Below is a small trained network, with its code and all its weights. Each question gives an input and a class and asks what happens when units are switched off, that is, made to give their printed mean instead of their output.

import numpy as np


def w(rows, s, z=0):
    codes = np.array(rows[::2]) - 128.0
    scale = np.full(codes.shape[1], s)
    scale[-1] = z or s
    return codes * scale


def f(y):
    return np.maximum(y, 0)


def log_softmax(a):
    a = a - a.max(-1, keepdims=True)
    return a - np.log(np.exp(a).sum(-1, keepdims=True))


def net(x, mask):
    res = np.array(x, float).reshape(1, 8) / 4 @ E
    y = f(res @ A[0][:, :-1].T + A[0][:, -1])
    res = res + np.where(mask, y, B[0][:, -1]) @ B[0][:, :-1]
    return log_softmax(res[-1] @ U[:, :-1].T + U[:, -1])


A, B = {}, {}
E = w([
[149,35,183,67,32,54,161],'x0',
[230,59,115,153,137,254,203],'x1',
[185,175,84,202,71,91,145],'x2',
[119,126,130,130,132,129,129],'x3',
[127,132,130,124,125,126,125],'x4',
[163,91,11,76,193,56,141],'x5',
[71,51,58,180,79,159,74],'x6',
[129,130,132,130,131,131,123],'x7',
],0.0065)
A[0] = w([
[62,70,58,169,93,150,69,105],'neuron 1',
[95,228,83,183,213,170,78,4],'neuron 2',
[67,81,54,173,107,144,68,138],'neuron 3',
[57,215,101,148,181,92,47,63],'neuron 4',
[9,122,181,37,190,75,21,159],'neuron 5',
[78,101,167,65,43,2,104,87],'neuron 6',
[61,215,99,151,184,109,53,80],'neuron 7',
[106,87,167,73,45,29,132,101],'neuron 8',
[176,227,173,77,208,95,205,215],'neuron 9',
[220,172,74,222,72,115,156,150],'neuron 10',
[160,99,38,80,173,70,146,63],'neuron 11',
[140,41,159,75,209,242,138,162],'neuron 12',
[70,59,68,180,86,163,73,87],'neuron 13',
[152,204,88,198,72,39,100,140],'neuron 14',
[92,181,247,166,36,205,109,112],'neuron 15',
[156,101,41,80,173,75,135,80],'neuron 16',
[151,99,40,81,174,80,131,91],'neuron 17',
[57,85,73,171,105,144,72,105],'neuron 18',
],0.0056,0.0028)
B[0] = w([
[178,170,202,86,111,86,82,189],'neuron 1',
[218,40,147,126,226,204,76,202],'neuron 2',
[165,175,202,86,104,86,81,194],'neuron 3',
[224,53,75,157,126,184,216,205],'neuron 4',
[75,191,68,113,15,125,231,255],'neuron 5',
[225,43,72,161,174,224,189,236],'neuron 6',
[224,52,83,156,136,183,195,205],'neuron 7',
[221,42,103,147,209,211,128,218],'neuron 8',
[163,175,205,74,94,83,36,240],'neuron 9',
[42,166,73,84,87,152,169,212],'neuron 10',
[61,105,168,209,184,79,107,182],'neuron 11',
[74,178,56,107,43,146,214,222],'neuron 12',
[194,158,195,90,112,93,95,186],'neuron 13',
[45,176,70,81,67,156,187,216],'neuron 14',
[51,66,145,253,238,44,110,230],'neuron 15',
[60,111,169,206,184,75,111,183],'neuron 16',
[69,122,159,198,172,80,114,184],'neuron 17',
[171,174,199,83,97,78,79,182],'neuron 18',
],0.006,0.0058)
U = w([
[155,116,78,136,92,176,202,154],'0',
[253,43,116,147,189,211,126,29],'1',
[94,147,133,109,117,102,116,254],'2',
[14,109,175,218,195,43,90,68],'3',
[109,158,119,107,106,125,119,199],'4',
[185,193,216,44,100,68,40,78],'5',
[2,182,67,92,64,140,180,83],'6',
],0.0082,0.005)

Each question gives the input, the list of numbers given to net, and the class t.
The units are the neurons (one row each of A and B). Each row of codes is followed by its name. A weight is (code - 128) times the scale printed after its matrix; where a second scale follows, it is the last column's (A, B and U).
mask holds one flag per neuron, in row order. A switched-off neuron (its flag False) gives its mean, the last column of its row in B, instead of its output. The means were averaged over made-up inputs and are rounded, as every weight is.
A unit's drop is (log p(t) with every unit on - log p(t) with that unit switched off) / (log p(t) with every unit on - log p(t) with every unit switched off).
The circuit of an input: a set's keep is (log p(t) with only the set's units on - log p(t) with every unit switched off) / (log p(t) with every unit on - log p(t) with every unit switched off). Starting from the 12 units with the biggest drops (on a tie, the unit counted first), units are removed one at a time, each time the one whose removal leaves the highest keep (on an exact tie, the one counted first), for as long as the keep stays at least 0.8.
units of the circuit, in order: the units of the circuit, biggest drop first
k most important neurons: the k neurons with the biggest drops, biggest first
input [8,-6,1,3,-5,5,-3,4], class 1: units of the circuit, in order => neuron 6
input [7,-3,-1,1,-5,-4,4,-4], class 1: units of the circuit, in order => neuron 6; neuron 8
input [5,-6,2,-1,8,4,6,-2], class 0: 2 most important neurons => neuron 6; neuron 8
input [7,-1,-7,3,8,1,-4,-7], class 1: 2 most important neurons => neuron 8; neuron 6
input [7,-1,-4,-3,-6,-7,-3,-1], class 1: units of the circuit, in order => neuron 8; neuron 6
input [-7,2,8,-4,-6,8,-8,5], class 3: units of the circuit, in order => neuron 11; neuron 16
input [2,-8,-7,-8,-1,1,-7,6], class 0: 2 most important neurons => neuron 5; neuron 6
input [5,-1,-8,-3,-1,-1,-3,3], class 6: 3 most important neurons => neuron 5; neuron 2; neuron 12
input [-2,-6,-1,1,-1,4,-3,-6], class 0: units of the circuit, in order => neuron 4; neuron 7
input [4,-7,0,2,-7,-5,1,-6], class 0: units of the circuit, in order => neuron 6; neuron 5; neuron 8
input [5,0,8,3,-7,0,0,5], class 6: units of the circuit, in order => neuron 10; neuron 14
input [-5,4,-5,4,-8,2,-6,8], class 4: units of the circuit, in order => neuron 6; neuron 8
input [1,-1,-8,-7,7,-4,2,-1], class 6: units of the circuit, in order => neuron 5; neuron 12
input [0,-4,6,-3,5,-7,-5,0], class 3: units of the circuit, in order => neuron 15
input [-4,0,6,1,-3,7,-8,0], class 5: 2 most important neurons => neuron 9; neuron 15
input [5,0,-3,4,8,7,-5,-3], class 3: units of the circuit, in order => neuron 11; neuron 16
input [0,-8,-8,8,4,7,3,-8], class 0: 4 most important neurons => neuron 5; neuron 6; neuron 4; neuron 7
input [1,-8,3,5,1,-2,5,5], class 0: 2 most important neurons => neuron 6; neuron 4
input [8,2,6,3,6,-4,-2,-3], class 1: 2 most important neurons => neuron 8; neuron 5
input [-8,-4,-7,8,6,6,7,2], class 1: units of the circuit, in order => neuron 2
input [4,-8,-4,-3,8,2,-6,-8], class 0: 2 most important neurons => neuron 5; neuron 6
input [-2,3,8,-3,-1,2,-6,-4], class 6: 2 most important neurons => neuron 10; neuron 14
input [-8,-1,-2,8,8,5,-5,-6], class 1: 3 most important neurons => neuron 2; neuron 7; neuron 4
